Below are the code and all the weights of a small trained network. Each question names an input and a target symbol and asks about switching units off, where a switched-off unit gives its printed mean instead of its output.

import numpy as np


def w(rows, s, z=0):
    codes = np.array(rows[::2]) - 128.0
    scale = np.full(codes.shape[1], s)
    scale[-1] = z or s
    return codes * scale


def norm(h):
    return h / np.sqrt((h * h).mean(-1, keepdims=True) + 1e-5)


def f(y):
    return y / 2 * (1 + np.tanh(0.7978845608 * (y + 0.044715 * y**3)))


def softmax(a):
    e = np.exp(a - a.max(-1, keepdims=True))
    return e / e.sum(-1, keepdims=True)


def log_softmax(a):
    a = a - a.max(-1, keepdims=True)
    return a - np.log(np.exp(a).sum(-1, keepdims=True))


def net(x, mask):
    ids = ['αβγεζηθλξπω'.index(c) for c in x.split()]
    T = len(ids)
    res = E[ids] + P[:T]
    r = norm(res)
    for j in range(2):
        rows = slice(2 * j, 2 * j + 2)
        q, k, v = (r @ M[0][rows].T for M in (Q, K, V))
        z = softmax(np.where(np.tri(T) > 0, q @ k.T / 2**0.5, -1e9)) @ v
        o = O[0][rows]
        res = res + np.where(mask[j], z, o[:, -1]) @ o[:, :-1]
    y = f(norm(res) @ A[0][:, :-1].T + A[0][:, -1])
    res = res + np.where(mask[2:10], y, B[0][:, -1]) @ B[0][:, :-1]
    return log_softmax(norm(res)[-1] @ U[:, :-1].T + U[:, -1])


Q, K, V, O, A, B = {}, {}, {}, {}, {}, {}
E = w([
[98,209,125,42,139],'α',
[99,211,124,43,141],'β',
[99,209,125,43,141],'γ',
[100,206,123,32,136],'ε',
[85,198,119,37,120],'ζ',
[141,1,136,232,103],'η',
[109,234,134,57,108],'θ',
[86,27,50,222,195],'λ',
[125,247,94,108,210],'ξ',
[201,112,134,16,92],'π',
[107,214,200,157,61],'ω',
],0.0078)
P = w([
[66,88,247,93,204],'0',
[54,113,139,100,118],'1',
[88,115,186,102,159],'2',
[79,118,131,106,113],'3',
[106,120,171,116,148],'4',
[100,133,122,109,113],'5',
[125,129,159,118,142],'6',
[118,144,115,115,109],'7',
[143,139,148,121,140],'8',
[138,149,106,122,103],'9',
[162,141,137,130,137],'10',
[160,154,99,134,97],'11',
[185,143,124,143,136],'12',
[177,168,83,141,83],'13',
],0.013)
Q[0] = w([
[166,123,191,133,167],'h1',
[131,108,100,114,115],'h1',
[67,162,43,141,32],'h2',
[64,112,4,141,44],'h2',
],0.032)
K[0] = w([
[60,90,160,101,171],'h1',
[140,143,117,152,139],'h1',
[226,119,45,162,142],'h2',
[253,191,66,141,96],'h2',
],0.03)
V[0] = w([
[89,193,162,169,65],'h1',
[178,158,255,139,141],'h1',
[87,178,133,169,162],'h2',
[124,144,105,175,150],'h2',
],0.028)
O[0] = w([
[156,105,114,242,40,215],'h1',
[129,114,249,200,189,161],'h1',
[162,74,112,100,172,254],'h2',
[79,97,113,37,130,4],'h2',
],0.013,0.0043)
A[0] = w([
[182,118,82,58,89,136],'n1',
[106,123,133,173,207,66],'n2',
[43,228,84,154,123,3],'n3',
[1,131,104,101,70,24],'n4',
[155,134,68,179,130,63],'n5',
[236,175,158,122,159,83],'n6',
[245,132,236,19,107,180],'n7',
[136,64,21,106,167,137],'n8',
],0.021,0.011)
B[0] = w([
[161,89,138,89,202,230],'n1',
[138,166,173,33,108,195],'n2',
[168,236,90,235,183,149],'n3',
[4,147,147,53,67,159],'n4',
[109,154,179,70,116,163],'n5',
[172,102,50,154,189,201],'n6',
[205,206,166,104,187,239],'n7',
[137,131,94,202,96,247],'n8',
],0.034,0.011)
U = w([
[29,197,123,105,116,93],'α',
[116,118,117,139,110,24],'β',
[114,111,214,74,223,235],'γ',
[170,4,63,223,191,90],'ε',
[116,100,134,133,114,61],'ζ',
[89,69,194,234,67,223],'η',
[48,59,63,73,111,255],'θ',
[127,95,144,116,98,51],'λ',
[159,235,38,212,142,63],'ξ',
[125,175,153,82,3,72],'π',
[236,173,94,74,99,77],'ω',
],0.014,0.0057)

Each question gives the input, a string of symbols that net reads in full, and the target symbol t.
The units are the heads (2 rows each of Q, K, V and O) and the neurons (one row each of A and B). Each row of codes is followed by its name. A weight is (code - 128) times the scale printed after its matrix; where a second scale follows, it is the last column's (O, A, B and U).
mask holds one flag per unit, heads first, then neurons. A switched-off unit (its flag False) gives its mean, the last column of its rows in O or B, instead of its output. The means were averaged over made-up inputs and are rounded, as every weight is.
A unit's drop is (log p(t) with every unit on - log p(t) with that unit switched off) / (log p(t) with every unit on - log p(t) with every unit switched off).
The circuit of an input: a set's keep is (log p(t) with only the set's units on - log p(t) with every unit switched off) / (log p(t) with every unit on - log p(t) with every unit switched off). Starting from all 10 units, units are removed one at a time, each time the one whose removal leaves the highest keep (on an exact tie, the one counted first), for as long as the keep stays at least 0.8.
units of the circuit, in order: the units of the circuit, biggest drop first
most important unit: the unit with the biggest drop
k most important neurons: the k neurons with the biggest drops, biggest first
heads that matter: for each layer, one digit per head in row order, 1 if its drop is at least 0.15 and else 0, layers parted by /
input ε γ λ π ε ε θ ξ λ η, target ε: 3 most important neurons => n8, n1, n2
input λ π ω θ ζ ξ, target ε: heads that matter => 11
input π ε ε π ζ π θ η λ ε θ ε, target π: heads that matter => 11
input λ ζ λ λ ω β ω ζ, target η: heads that matter => 10
input ε θ ξ ξ λ π α α ω λ ζ θ α θ, target π: units of the circuit, in order => h1, n6, n7, n8
input λ λ ε λ λ λ ω ξ λ ε ε γ ε π, target ξ: heads that matter => 01
input α λ ζ η ε α β ζ ω π, target η: units of the circuit, in order => h1, h2, n7
input ζ ε ζ ε λ η, target θ: units of the circuit, in order => n7, h1
input θ ξ ξ π θ ζ λ ε λ π ξ λ, target ξ: heads that matter => 01
input λ λ ε γ γ α θ λ π η λ ω, target η: units of the circuit, in order => h1, n7
input λ π ξ λ π ζ, target ξ: units of the circuit, in order => n3
input λ ε λ λ λ ξ γ γ ζ ξ, target ε: units of the circuit, in order => h2, n8, n1
input π ξ η ξ α ε γ λ ζ β, target θ: units of the circuit, in order => h1, h2, n7
input ξ ε θ α, target π: most important unit => h1
input η λ λ η ζ λ ζ ζ ε η, target α: 2 most important neurons => n4, n3
input ε ζ θ ω ζ ζ ε ε α ε ε ε λ, target γ: units of the circuit, in order => n8, h1
input ζ ε ξ ζ λ ξ ξ β, target ε: 2 most important neurons => n8, n1
input ζ ζ λ ω π θ, target η: units of the circuit, in order => h1, n7, n6
input α π π ζ θ ζ ε ω λ α ζ ω π ε, target η: units of the circuit, in order => h1, n7
input ε ε ζ ε π ε γ ε η β π ξ α ε, target ε: most important unit => h2
